Here is a tiny trained network, its code and every weight. The questions are about switching its units off for an input and a target symbol, where a switched-off unit gives its printed mean instead of its output.

import numpy as np


def w(rows, s, z=0):
    codes = np.array(rows[::2]) - 128.0
    scale = np.full(codes.shape[1], s)
    scale[-1] = z or s
    return codes * scale


def norm(h):
    return h / np.sqrt((h * h).mean(-1, keepdims=True) + 1e-5)


def f(y):
    return np.maximum(y, 0)


def softmax(a):
    e = np.exp(a - a.max(-1, keepdims=True))
    return e / e.sum(-1, keepdims=True)


def log_softmax(a):
    a = a - a.max(-1, keepdims=True)
    return a - np.log(np.exp(a).sum(-1, keepdims=True))


def net(x, mask):
    ids = ['βδεζμξτφψω'.index(c) for c in x.split()]
    T = len(ids)
    res = E[ids] + P[:T]
    r = norm(res)
    for j in range(2):
        rows = slice(4 * j, 4 * j + 4)
        q, k, v = (r @ M[0][rows].T for M in (Q, K, V))
        z = softmax(np.where(np.tri(T) > 0, q @ k.T / 4**0.5, -1e9)) @ v
        o = O[0][rows]
        res = res + np.where(mask[j], z, o[:, -1]) @ o[:, :-1]
    y = f(norm(res) @ A[0][:, :-1].T + A[0][:, -1])
    res = res + np.where(mask[2:14], y, B[0][:, -1]) @ B[0][:, :-1]
    return log_softmax(norm(res)[-1] @ U[:, :-1].T + U[:, -1])


Q, K, V, O, A, B = {}, {}, {}, {}, {}, {}
E = w([
[138,144,226,141,129],'β',
[161,44,142,161,60],'δ',
[225,152,96,163,204],'ε',
[156,108,182,250,152],'ζ',
[160,154,129,166,181],'μ',
[250,56,123,69,156],'ξ',
[212,143,120,93,75],'τ',
[107,133,119,81,3],'φ',
[106,238,69,35,192],'ψ',
[17,70,86,82,164],'ω',
],0.011)
P = w([
[174,98,147,255,103],'0',
[158,87,177,223,99],'1',
[164,97,171,205,105],'2',
[158,110,190,185,120],'3',
[158,125,192,175,128],'4',
[154,163,223,177,145],'5',
[163,149,199,156,151],'6',
[156,160,227,140,159],'7',
[157,163,206,129,164],'8',
[153,172,195,116,169],'9',
[155,166,181,120,162],'10',
[156,164,169,146,167],'11',
],0.008)
Q[0] = w([
[90,71,33,153,73],'head 1',
[55,79,20,79,90],'head 1',
[2,33,35,140,223],'head 1',
[151,145,228,203,107],'head 1',
[196,134,226,56,146],'head 2',
[146,21,119,109,192],'head 2',
[80,185,141,105,15],'head 2',
[89,126,61,50,105],'head 2',
],0.0075)
K[0] = w([
[91,68,94,234,88],'head 1',
[122,72,156,243,83],'head 1',
[207,55,208,255,123],'head 1',
[127,155,146,66,106],'head 1',
[131,218,109,101,168],'head 2',
[161,97,151,191,174],'head 2',
[100,166,63,115,24],'head 2',
[107,101,130,169,112],'head 2',
],0.01)
V[0] = w([
[106,195,115,157,88],'head 1',
[210,171,100,37,122],'head 1',
[169,153,163,150,102],'head 1',
[144,132,112,158,247],'head 1',
[125,99,193,143,167],'head 2',
[107,135,166,111,175],'head 2',
[155,142,129,119,81],'head 2',
[139,153,155,140,161],'head 2',
],0.012)
O[0] = w([
[180,253,132,155,235,153],'head 1',
[181,81,10,119,74,175],'head 1',
[181,182,171,129,58,254],'head 1',
[50,131,103,194,66,88],'head 1',
[123,83,148,196,182,251],'head 2',
[127,69,120,251,92,124],'head 2',
[146,89,181,77,163,169],'head 2',
[143,172,141,162,94,229],'head 2',
],0.0074,0.0042)
A[0] = w([
[184,159,150,110,100,28],'neuron 1',
[149,31,152,135,122,48],'neuron 2',
[157,248,121,126,73,75],'neuron 3',
[53,101,154,101,164,172],'neuron 4',
[169,117,213,174,59,2],'neuron 5',
[80,173,93,142,98,71],'neuron 6',
[145,179,222,185,111,49],'neuron 7',
[80,51,116,178,131,217],'neuron 8',
[88,60,209,133,216,165],'neuron 9',
[142,103,138,139,196,119],'neuron 10',
[132,52,127,132,85,71],'neuron 11',
[181,116,91,204,189,183],'neuron 12',
],0.011,0.0033)
B[0] = w([
[158,84,51,115,147,175],'neuron 1',
[114,254,136,101,106,163],'neuron 2',
[103,70,89,158,104,189],'neuron 3',
[69,151,128,47,129,154],'neuron 4',
[142,94,96,154,55,224],'neuron 5',
[64,106,93,69,147,143],'neuron 6',
[176,37,122,93,153,245],'neuron 7',
[108,151,230,97,118,197],'neuron 8',
[43,84,95,87,129,208],'neuron 9',
[74,140,124,71,105,163],'neuron 10',
[119,231,118,97,138,155],'neuron 11',
[93,160,159,71,178,255],'neuron 12',
],0.009,0.0077)
U = w([
[117,125,51,138,118,91],'β',
[86,95,29,128,138,131],'δ',
[10,124,176,27,167,94],'ε',
[140,60,191,208,143,158],'ζ',
[204,138,146,27,210,229],'μ',
[178,76,48,98,86,153],'ξ',
[91,148,132,184,187,200],'τ',
[149,188,176,126,53,142],'φ',
[135,72,81,172,96,2],'ψ',
[137,114,124,144,166,24],'ω',
],0.011,0.0025)

Each question gives the input, a string of symbols that net reads in full, and the target symbol t.
The units are the heads (4 rows each of Q, K, V and O) and the neurons (one row each of A and B). Each row of codes is followed by its name. A weight is (code - 128) times the scale printed after its matrix; where a second scale follows, it is the last column's (O, A, B and U).
mask holds one flag per unit, heads first, then neurons. A switched-off unit (its flag False) gives its mean, the last column of its rows in O or B, instead of its output. The means were averaged over made-up inputs and are rounded, as every weight is.
A unit's drop is (log p(t) with every unit on - log p(t) with that unit switched off) / (log p(t) with every unit on - log p(t) with every unit switched off).
The circuit of an input: a set's keep is (log p(t) with only the set's units on - log p(t) with every unit switched off) / (log p(t) with every unit on - log p(t) with every unit switched off). Starting from the 12 units with the biggest drops (on a tie, the unit counted first), units are removed one at a time, each time the one whose removal leaves the highest keep (on an exact tie, the one counted first), for as long as the keep stays at least 0.8.
circuit, biggest first: the units of the circuit, biggest drop first
k most important neurons: the k neurons with the biggest drops, biggest first
drop of u: that unit's drop, to one decimal
input β τ δ ξ ω β τ β ζ μ β, target ζ: circuit, biggest first	head 2
input β μ μ μ ε μ ξ μ β, target φ: circuit, biggest first	head 1; neuron 9
input ω ξ ε, target ε: circuit, biggest first	head 1; neuron 12
input φ φ ω μ, target ε: circuit, biggest first	head 1; neuron 9
input ξ μ β ζ β ω ζ, target ε: circuit, biggest first	head 1; neuron 9
input ω ε τ, target ε: 2 most important neurons	neuron 9; neuron 4
input μ ξ φ μ μ φ φ ζ μ ψ, target δ: circuit, biggest first	head 1; neuron 3
input ξ μ ζ, target φ: circuit, biggest first	head 1; neuron 2; neuron 11
input μ μ ξ β, target φ: 2 most important neurons	neuron 2; neuron 11
input ξ ξ ζ ψ μ δ, target φ: 2 most important neurons	neuron 8; neuron 11
input ψ μ μ φ ζ δ β δ, target φ: 3 most important neurons	neuron 8; neuron 9; neuron 1
input ε μ ω φ ψ ζ μ φ, target ξ: 2 most important neurons	neuron 12; neuron 9
input β τ ε, target ξ: 2 most important neurons	neuron 5; neuron 8
input μ β φ δ μ ξ φ μ μ μ, target ζ: circuit, biggest first	head 2
input μ μ ω μ β ξ μ, target φ: drop of neuron 4	0.0
input ζ μ ω φ ω τ μ μ μ ξ φ ψ, target δ: drop of head 1	0.2
input μ μ μ μ δ ζ β β μ δ, target ζ: drop of neuron 7	0.3
